Below is a small trained network, with its code and all its weights. Each question gives an input and a target symbol and asks what happens when units are switched off, that is, made to give their printed mean instead of their output.

import numpy as np


def w(rows, s, z=0):
    codes = np.array(rows[::2]) - 128.0
    scale = np.full(codes.shape[1], s)
    scale[-1] = z or s
    return codes * scale


def f(y):
    return y / 2 * (1 + np.tanh(0.7978845608 * (y + 0.044715 * y**3)))


def softmax(a):
    e = np.exp(a - a.max(-1, keepdims=True))
    return e / e.sum(-1, keepdims=True)


def log_softmax(a):
    a = a - a.max(-1, keepdims=True)
    return a - np.log(np.exp(a).sum(-1, keepdims=True))


def net(x, mask):
    ids = ['ΔΞαημω'.index(c) for c in x.split()]
    T = len(ids)
    res = E[ids] + P[:T]
    r = res
    for j in range(3):
        rows = slice(4 * j, 4 * j + 4)
        q, k, v = (r @ M[0][rows].T for M in (Q, K, V))
        z = softmax(np.where(np.tri(T) > 0, q @ k.T / 4**0.5, -1e9)) @ v
        o = O[0][rows]
        res = res + np.where(mask[j], z, o[:, -1]) @ o[:, :-1]
    y = f(res @ A[0][:, :-1].T + A[0][:, -1])
    res = res + np.where(mask[3:7], y, B[0][:, -1]) @ B[0][:, :-1]
    return log_softmax(res[-1] @ U[:, :-1].T + U[:, -1])


Q, K, V, O, A, B = {}, {}, {}, {}, {}, {}
E = w([
[230,110,142,78,167,9,59,142],'Δ',
[149,50,85,9,185,170,91,113],'Ξ',
[104,141,149,151,106,147,13,7],'α',
[142,148,165,57,59,204,57,130],'η',
[160,144,11,121,90,184,132,131],'μ',
[148,65,157,147,6,133,161,58],'ω',
],0.014)
P = w([
[177,134,29,61,34,94,60,36],'0',
[169,156,97,92,103,90,91,99],'1',
[152,176,126,131,126,114,117,137],'2',
[144,165,131,189,110,155,112,178],'3',
[132,159,140,222,114,160,90,209],'4',
[105,146,142,254,90,181,83,245],'5',
],0.0071)
Q[0] = w([
[72,179,173,152,159,99,141,89],'H1',
[121,144,116,141,119,126,192,82],'H1',
[167,120,140,88,122,164,4,127],'H1',
[115,146,117,93,145,82,125,131],'H1',
[148,70,113,99,112,160,130,112],'H2',
[104,123,99,152,170,146,182,101],'H2',
[137,115,184,121,111,116,160,133],'H2',
[157,147,132,140,118,74,142,120],'H2',
[40,105,149,104,179,151,198,132],'H3',
[153,158,122,153,123,90,85,176],'H3',
[83,131,204,145,174,97,207,185],'H3',
[124,161,118,113,157,101,253,136],'H3',
],0.013)
K[0] = w([
[198,178,103,33,168,127,51,164],'H1',
[156,157,111,12,101,80,131,79],'H1',
[71,93,96,254,143,199,198,171],'H1',
[147,99,154,69,166,177,131,146],'H1',
[106,84,92,110,120,133,186,101],'H2',
[108,149,55,91,189,158,138,200],'H2',
[123,92,178,113,99,123,146,171],'H2',
[177,139,154,135,107,48,120,130],'H2',
[161,161,31,27,168,56,99,83],'H3',
[82,89,166,202,160,170,110,115],'H3',
[120,140,115,78,197,103,71,63],'H3',
[142,131,117,87,132,73,123,32],'H3',
],0.0093)
V[0] = w([
[137,90,179,74,180,125,8,101],'H1',
[140,178,57,159,163,119,114,96],'H1',
[146,35,254,187,115,122,112,104],'H1',
[199,135,118,170,81,33,170,146],'H1',
[140,203,220,161,174,105,58,115],'H2',
[156,65,83,46,191,47,123,170],'H2',
[129,228,148,34,101,187,118,233],'H2',
[93,165,213,199,123,130,78,116],'H2',
[92,81,126,166,216,102,88,88],'H3',
[81,113,120,178,107,137,140,64],'H3',
[189,21,181,89,115,91,190,135],'H3',
[126,104,85,64,176,191,115,166],'H3',
],0.0074)
O[0] = w([
[118,14,119,168,159,163,88,119,254],'H1',
[87,152,42,144,145,187,165,111,163],'H1',
[104,86,197,129,77,104,122,141,105],'H1',
[127,156,127,203,105,11,187,151,123],'H1',
[153,120,141,136,124,254,142,107,154],'H2',
[72,166,82,153,87,186,41,147,173],'H2',
[118,194,181,10,118,155,73,165,107],'H2',
[162,102,143,125,169,176,196,54,91],'H2',
[34,145,144,125,179,43,112,140,23],'H3',
[81,130,185,99,142,160,73,82,133],'H3',
[148,168,189,130,62,49,111,141,82],'H3',
[193,134,130,196,161,133,110,155,124],'H3',
],0.0072,0.0049)
A[0] = w([
[184,94,137,23,254,58,188,173,83],'N1',
[140,153,251,59,154,187,198,65,109],'N2',
[84,59,141,245,169,115,234,58,108],'N3',
[55,176,203,164,80,59,187,115,4],'N4',
],0.0062,0.0026)
B[0] = w([
[103,127,79,82,66,168,210,1,133],'N1',
[193,118,143,121,188,127,126,195,208],'N2',
[78,200,179,136,130,135,70,190,251],'N3',
[96,163,79,155,207,193,45,135,187],'N4',
],0.0091,0.0026)
U = w([
[124,113,149,144,71,79,167,190,202],'Δ',
[155,143,158,172,216,102,94,255,148],'Ξ',
[50,78,112,66,183,121,120,150,3],'α',
[168,70,93,121,69,163,124,75,226],'η',
[139,200,87,133,155,146,167,137,13],'μ',
[125,166,191,56,34,128,130,124,75],'ω',
],0.0081,0.0034)

Each question gives the input, a string of symbols that net reads in full, and the target symbol t.
The units are the heads (4 rows each of Q, K, V and O) and the neurons (one row each of A and B). Each row of codes is followed by its name. A weight is (code - 128) times the scale printed after its matrix; where a second scale follows, it is the last column's (O, A, B and U).
mask holds one flag per unit, heads first, then neurons. A switched-off unit (its flag False) gives its mean, the last column of its rows in O or B, instead of its output. The means were averaged over made-up inputs and are rounded, as every weight is.
A unit's drop is (log p(t) with every unit on - log p(t) with that unit switched off) / (log p(t) with every unit on - log p(t) with every unit switched off).
The circuit of an input: a set's keep is (log p(t) with only the set's units on - log p(t) with every unit switched off) / (log p(t) with every unit on - log p(t) with every unit switched off). Starting from all 7 units, units are removed one at a time, each time the one whose removal leaves the highest keep (on an exact tie, the one counted first), for as long as the keep stays at least 0.8.
units of the circuit, in order: the units of the circuit, biggest drop first
unit that matters most: the unit with the biggest drop
which heads matter: for each layer, one digit per head in row order, 1 if its drop is at least 0.15 and else 0, layers parted by /
drop when u is switched off: that unit's drop, to one decimal
input Ξ α Δ, target α: units of the circuit, in order -> (H3)
input μ ω Δ η μ, target Δ: units of the circuit, in order -> (H1 H2)
input Δ μ ω μ, target ω: units of the circuit, in order -> (H3 H1)
input Δ ω Δ, target Δ: which heads matter -> 110
input η Ξ η Δ, target η: units of the circuit, in order -> (N3 N1)
input Δ Δ μ, target μ: which heads matter -> 100
input Δ Δ ω Δ, target Δ: which heads matter -> 100
input μ η Δ ω η Ξ, target Δ: which heads matter -> 100
input Δ Δ ω Ξ, target ω: which heads matter -> 101
input α Δ η α Ξ ω, target ω: units of the circuit, in order -> (N3 H3 H2)
input Δ Δ Δ μ μ η, target μ: which heads matter -> 101
input Δ η Δ ω Δ, target ω: which heads matter -> 101
input Ξ Δ Ξ, target Ξ: drop when H3 is switched off -> 0.9
input μ ω η μ ω Ξ, target Δ: unit that matters most -> H1
input Δ Ξ α Δ, target α: drop when H3 is switched off -> 0.8
input Δ ω ω α, target ω: drop when N3 is switched off -> 0.2
input α μ Ξ ω, target ω: drop when H1 is switched off -> 0.0
